Here is a tiny trained network, its code and every weight. The questions are about switching its units off for an input and a class, where a switched-off unit gives its printed mean instead of its output.

import numpy as np


def w(rows, s, z=0):
    codes = np.array(rows[::2]) - 128.0
    scale = np.full(codes.shape[1], s)
    scale[-1] = z or s
    return codes * scale


def norm(h):
    return h / np.sqrt((h * h).mean(-1, keepdims=True) + 1e-5)


def f(y):
    return y / 2 * (1 + np.tanh(0.7978845608 * (y + 0.044715 * y**3)))


def log_softmax(a):
    a = a - a.max(-1, keepdims=True)
    return a - np.log(np.exp(a).sum(-1, keepdims=True))


def net(x, mask):
    res = np.array(x, float).reshape(1, 3) / 4 @ E
    u = 0
    for l in range(4):
        y = f(norm(res) @ A[l][:, :-1].T + A[l][:, -1])
        res = res + np.where(mask[u : u + 4], y, B[l][:, -1]) @ B[l][:, :-1]
        u += 4
    return log_softmax(norm(res)[-1] @ U[:, :-1].T + U[:, -1])


A, B = {}, {}
E = w([
[153,120,111,117,109,163,180,208],'x0',
[87,144,57,52,46,79,149,67],'x1',
[164,156,210,2,31,130,123,134],'x2',
],0.0065)
A[0] = w([
[170,148,126,212,214,83,254,166,15],'0.n0',
[127,84,93,244,184,142,118,145,97],'0.n1',
[37,135,28,145,154,77,225,103,3],'0.n2',
[107,115,64,124,82,184,216,228,160],'0.n3',
],0.0061,0.0028)
B[0] = w([
[133,133,109,125,92,157,117,119,196],'0.n0',
[135,186,83,118,84,51,162,112,253],'0.n1',
[80,76,106,15,151,171,2,208,191],'0.n2',
[173,115,82,75,162,139,144,179,205],'0.n3',
],0.0085,0.0052)
A[1] = w([
[161,92,126,182,204,120,161,102,82],'1.n0',
[110,166,252,113,199,153,42,78,5],'1.n1',
[1,172,146,174,90,38,50,121,175],'1.n2',
[123,190,172,134,53,47,112,143,150],'1.n3',
],0.0072,0.0028)
B[1] = w([
[171,178,141,60,43,65,150,86,140],'1.n0',
[207,141,57,109,137,183,80,209,188],'1.n1',
[67,116,255,108,144,93,136,118,253],'1.n2',
[223,151,79,207,231,97,138,130,199],'1.n3',
],0.0076,0.005)
A[2] = w([
[143,86,100,63,54,171,102,62,68],'2.n0',
[183,128,124,116,119,153,212,150,165],'2.n1',
[89,192,46,165,39,158,253,160,133],'2.n2',
[112,226,183,135,131,1,134,26,1],'2.n3',
],0.007,0.0025)
B[2] = w([
[134,149,72,218,121,132,100,166,139],'2.n0',
[43,79,112,197,115,191,104,64,213],'2.n1',
[182,77,126,86,15,119,60,2,193],'2.n2',
[110,206,97,196,100,72,221,215,255],'2.n3',
],0.008,0.0053)
A[3] = w([
[2,70,244,121,176,171,115,135,142],'3.n0',
[129,107,106,105,67,81,79,28,226],'3.n1',
[103,88,129,88,80,171,131,183,248],'3.n2',
[115,97,203,136,140,236,199,172,51],'3.n3',
],0.0081,0.0018)
B[3] = w([
[110,111,206,107,189,164,174,7,209],'3.n0',
[156,89,191,163,120,188,163,115,248],'3.n1',
[106,150,150,191,132,86,125,93,255],'3.n2',
[85,130,181,70,184,86,150,81,191],'3.n3',
],0.012,0.0041)
U = w([
[136,229,126,198,114,48,196,187,158],'0',
[54,111,212,111,191,126,149,55,236],'1',
[192,70,130,183,47,192,157,68,167],'2',
[80,73,43,100,133,162,54,173,59],'3',
[249,169,148,125,197,184,74,202,1],'4',
],0.013,0.0024)

Each question gives the input, the list of numbers given to net, and the class t.
The units are the neurons (one row each of A and B). Each row of codes is followed by its name. A weight is (code - 128) times the scale printed after its matrix; where a second scale follows, it is the last column's (A, B and U).
mask holds one flag per neuron, layer by layer. A switched-off neuron (its flag False) gives its mean, the last column of its row in B, instead of its output. The means were averaged over made-up inputs and are rounded, as every weight is.
A unit's drop is (log p(t) with every unit on - log p(t) with that unit switched off) / (log p(t) with every unit on - log p(t) with every unit switched off).
The circuit of an input: a set's keep is (log p(t) with only the set's units on - log p(t) with every unit switched off) / (log p(t) with every unit on - log p(t) with every unit switched off). Starting from the 12 units with the biggest drops (on a tie, the unit counted first), units are removed one at a time, each time the one whose removal leaves the highest keep (on an exact tie, the one counted first), for as long as the keep stays at least 0.8.
units of the circuit, in order: the units of the circuit, biggest drop first
most important unit: the unit with the biggest drop
k most important neurons: the k neurons with the biggest drops, biggest first
top k neurons in layer l: the k neurons of layer l with the biggest drops, biggest first
drop when u is switched off: that unit's drop, to one decimal
input [1,-6,-1], class 2: top neuron in layer 0 => 0.n0
input [2,1,-5], class 3: 2 most important neurons => 0.n2, 2.n3
input [-2,0,0], class 0: 3 most important neurons => 0.n2, 1.n0, 1.n2
input [-5,-1,1], class 4: units of the circuit, in order => 1.n1, 0.n1
input [-1,0,7], class 4: units of the circuit, in order => 2.n2, 1.n3, 1.n2, 2.n3
input [-6,1,2], class 0: 4 most important neurons => 0.n2, 1.n2, 0.n3, 2.n3
input [8,0,-4], class 2: 2 most important neurons => 2.n2, 0.n1
input [1,4,0], class 3: 4 most important neurons => 1.n2, 0.n2, 2.n0, 2.n3
input [4,7,1], class 2: top 2 neurons in layer 2 => 2.n2, 2.n3
input [6,-1,1], class 1: 2 most important neurons => 0.n1, 3.n3
input [-5,-8,0], class 0: 2 most important neurons => 0.n1, 0.n2
input [2,7,0], class 3: 2 most important neurons => 0.n2, 0.n1
input [-1,1,7], class 0: 3 most important neurons => 0.n2, 2.n2, 0.n3
input [8,-7,1], class 1: units of the circuit, in order => 3.n3
input [5,0,-3], class 2: top 2 neurons in layer 0 => 0.n1, 0.n0
input [2,-8,1], class 1: 2 most important neurons => 2.n3, 3.n3
input [2,-5,-7], class 2: 2 most important neurons => 2.n2, 0.n0
input [8,2,0], class 3: 2 most important neurons => 0.n3, 1.n2
input [-8,-2,1], class 4: 2 most important neurons => 1.n1, 0.n1
input [1,6,-3], class 3: 2 most important neurons => 0.n2, 1.n2
input [1,1,-7], class 3: units of the circuit, in order => 0.n2
input [6,-7,-1], class 2: drop when 2.n2 is switched off => 1.7
input [5,-8,-8], class 2: drop when 2.n2 is switched off => 0.4
input [8,-7,-7], class 2: drop when 2.n2 is switched off => 0.4
input [-5,-5,4], class 4: drop when 1.n1 is switched off => 1.2
input [-1,-8,2], class 4: top 2 neurons in layer 1 => 1.n1, 1.n2
input [-7,-3,-5], class 0: most important unit => 2.n3
